Below is a small trained network, with its code and all its weights. Each question gives an input and a class and asks what happens when units are switched off, that is, made to give their printed mean instead of their output.

import numpy as np


def w(rows, s, z=0):
    codes = np.array(rows[::2]) - 128.0
    scale = np.full(codes.shape[1], s)
    scale[-1] = z or s
    return codes * scale


def f(y):
    return np.maximum(y, 0)


def log_softmax(a):
    a = a - a.max(-1, keepdims=True)
    return a - np.log(np.exp(a).sum(-1, keepdims=True))


def net(x, mask):
    res = np.array(x, float).reshape(1, 3) / 4 @ E
    y = f(res @ A[0][:, :-1].T + A[0][:, -1])
    res = res + np.where(mask, y, B[0][:, -1]) @ B[0][:, :-1]
    return log_softmax(res[-1] @ U[:, :-1].T + U[:, -1])


A, B = {}, {}
E = w([
[119,111,90,198,101,254,13,75,44],'x0',
[190,16,38,162,26,80,149,77,195],'x1',
[97,115,82,165,168,76,144,143,136],'x2',
],0.0086)
A[0] = w([
[183,68,96,111,68,100,165,96,212,184],'n0',
[148,91,60,220,102,170,79,64,108,226],'n1',
[100,112,124,114,132,2,192,169,197,231],'n2',
[105,125,127,133,115,120,110,118,135,87],'n3',
[131,99,125,99,116,115,130,117,172,49],'n4',
[191,53,105,113,64,93,156,118,193,177],'n5',
[145,93,68,224,95,165,77,60,109,253],'n6',
],0.0081,0.0021)
B[0] = w([
[199,2,144,155,28,136,131,47,181,246],'n0',
[58,61,84,191,104,81,73,180,92,227],'n1',
[160,118,112,92,147,2,232,141,249,255],'n2',
[109,132,130,129,129,142,136,131,137,132],'n3',
[170,143,184,146,123,118,146,91,143,158],'n4',
[159,69,120,148,29,152,138,56,176,243],'n5',
[38,67,81,207,89,79,64,187,102,230],'n6',
],0.0073,0.011)
U = w([
[72,99,76,167,110,120,60,142,89,132],'0',
[123,254,207,91,167,231,90,128,66,254],'1',
[165,158,90,134,130,150,148,102,101,71],'2',
[126,179,120,107,221,67,170,159,170,134],'3',
[204,98,108,135,85,115,151,62,188,110],'4',
],0.0098,0.0065)

Each question gives the input, the list of numbers given to net, and the class t.
The units are the neurons (one row each of A and B). Each row of codes is followed by its name. A weight is (code - 128) times the scale printed after its matrix; where a second scale follows, it is the last column's (A, B and U).
mask holds one flag per neuron, in row order. A switched-off neuron (its flag False) gives its mean, the last column of its row in B, instead of its output. The means were averaged over made-up inputs and are rounded, as every weight is.
A unit's drop is (log p(t) with every unit on - log p(t) with that unit switched off) / (log p(t) with every unit on - log p(t) with every unit switched off).
The circuit of an input: a set's keep is (log p(t) with only the set's units on - log p(t) with every unit switched off) / (log p(t) with every unit on - log p(t) with every unit switched off). Starting from all 7 units, units are removed one at a time, each time the one whose removal leaves the highest keep (on an exact tie, the one counted first), for as long as the keep stays at least 0.8.
units of the circuit, in order: the units of the circuit, biggest drop first
k most important neurons: the k neurons with the biggest drops, biggest first
drop when u is switched off: that unit's drop, to one decimal
input [0,-2,0], class 1: units of the circuit, in order	n2, n0, n6
input [4,6,-4], class 0: 2 most important neurons	n6, n1
input [-5,-1,-3], class 3: 3 most important neurons	n0, n5, n2
input [-4,-3,-4], class 3: units of the circuit, in order	n0
input [1,-1,1], class 0: 2 most important neurons	n2, n4
input [3,-2,-6], class 1: units of the circuit, in order	n0, n2, n5
input [2,3,-5], class 0: units of the circuit, in order	n2, n6
input [-6,-2,-7], class 3: 2 most important neurons	n0, n5
input [-1,-1,5], class 3: 2 most important neurons	n0, n5
input [7,-8,-2], class 1: drop when n0 is switched off	0.2
input [-6,-1,8], class 3: drop when n0 is switched off	0.1
input [2,2,-6], class 0: drop when n2 is switched off	0.1
input [2,-2,-7], class 1: drop when n2 is switched off	0.1
input [6,-5,-8], class 1: most important neuron	n0
